Below are the code and all the weights of a small trained network. Each question names an input and a class and asks about switching units off, where a switched-off unit gives its printed mean instead of its output.

import numpy as np


def w(rows, s, z=0):
    codes = np.array(rows[::2]) - 128.0
    scale = np.full(codes.shape[1], s)
    scale[-1] = z or s
    return codes * scale


def f(y):
    return y / 2 * (1 + np.tanh(0.7978845608 * (y + 0.044715 * y**3)))


def log_softmax(a):
    a = a - a.max(-1, keepdims=True)
    return a - np.log(np.exp(a).sum(-1, keepdims=True))


def net(x, mask):
    res = np.array(x, float).reshape(1, 6) / 4 @ E
    y = f(res @ A[0][:, :-1].T + A[0][:, -1])
    res = res + np.where(mask, y, B[0][:, -1]) @ B[0][:, :-1]
    return log_softmax(res[-1] @ U[:, :-1].T + U[:, -1])


A, B = {}, {}
E = w([
[145,149,126,117,119,138,104],'x0',
[123,175,81,106,118,167,60],'x1',
[83,117,100,156,136,133,131],'x2',
[22,207,142,98,2,182,220],'x3',
[178,195,72,83,231,237,249],'x4',
[89,100,126,186,142,140,154],'x5',
],0.0052)
A[0] = w([
[43,189,215,152,43,139,231,92],'N0',
[115,135,205,179,45,63,46,2],'N1',
[209,55,152,201,255,113,86,131],'N2',
[177,183,138,109,193,184,185,56],'N3',
[217,100,152,175,158,114,116,192],'N4',
[140,165,54,76,186,155,185,40],'N5',
[70,127,181,143,57,78,23,66],'N6',
],0.0063,0.003)
B[0] = w([
[145,172,57,136,46,53,71,220],'N0',
[223,70,80,131,144,135,158,196],'N1',
[129,200,58,102,2,101,103,253],'N2',
[160,60,59,162,96,164,174,171],'N3',
[94,175,125,94,134,76,126,198],'N4',
[213,78,109,171,87,120,189,163],'N5',
[188,5,53,171,99,165,175,211],'N6',
],0.0075,0.0048)
U = w([
[212,41,89,180,128,176,175,20],'0',
[109,119,113,117,130,139,121,240],'1',
[132,139,123,140,123,131,123,204],'2',
[129,153,137,167,125,145,108,216],'3',
[126,208,76,146,92,96,92,1],'4',
[111,116,132,129,142,154,122,182],'5',
[79,138,255,157,195,169,99,28],'6',
],0.01,0.006)

Each question gives the input, the list of numbers given to net, and the class t.
The units are the neurons (one row each of A and B). Each row of codes is followed by its name. A weight is (code - 128) times the scale printed after its matrix; where a second scale follows, it is the last column's (A, B and U).
mask holds one flag per neuron, in row order. A switched-off neuron (its flag False) gives its mean, the last column of its row in B, instead of its output. The means were averaged over made-up inputs and are rounded, as every weight is.
A unit's drop is (log p(t) with every unit on - log p(t) with that unit switched off) / (log p(t) with every unit on - log p(t) with every unit switched off).
The circuit of an input: a set's keep is (log p(t) with only the set's units on - log p(t) with every unit switched off) / (log p(t) with every unit on - log p(t) with every unit switched off). Starting from all 7 units, units are removed one at a time, each time the one whose removal leaves the highest keep (on an exact tie, the one counted first), for as long as the keep stays at least 0.8.
units of the circuit, in order: the units of the circuit, biggest drop first
most important unit: the unit with the biggest drop
k most important neurons: the k neurons with the biggest drops, biggest first
drop of u: that unit's drop, to one decimal
input [4,3,-6,-2,7,-3], class 0: most important unit => N3
input [5,-6,0,2,-6,6], class 0: 4 most important neurons => [N6; N1; N2; N4]
input [-5,5,-7,5,8,-7], class 0: units of the circuit, in order => [N5; N3]
input [-1,5,-5,6,7,4], class 0: 4 most important neurons => [N5; N3; N2; N4]
input [6,-6,1,-5,-7,-2], class 0: 3 most important neurons => [N6; N1; N0]
input [2,4,3,2,-4,-3], class 0: units of the circuit, in order => [N6; N2]
input [-2,-4,0,8,1,1], class 4: 2 most important neurons => [N0; N6]
input [-4,-2,-5,-8,6,-4], class 4: 4 most important neurons => [N2; N4; N6; N1]
input [3,4,-6,1,-6,5], class 0: 2 most important neurons => [N6; N1]
input [-4,7,-2,-8,0,5], class 4: drop of N4 => 0.1
input [2,-1,-2,-7,3,-4], class 4: drop of N2 => 0.7
input [-7,-7,6,-1,-7,-5], class 0: drop of N6 => 0.5
input [5,2,2,-8,3,-2], class 4: drop of N0 => -0.1
input [-7,-4,6,8,-4,5], class 4: most important unit => N0
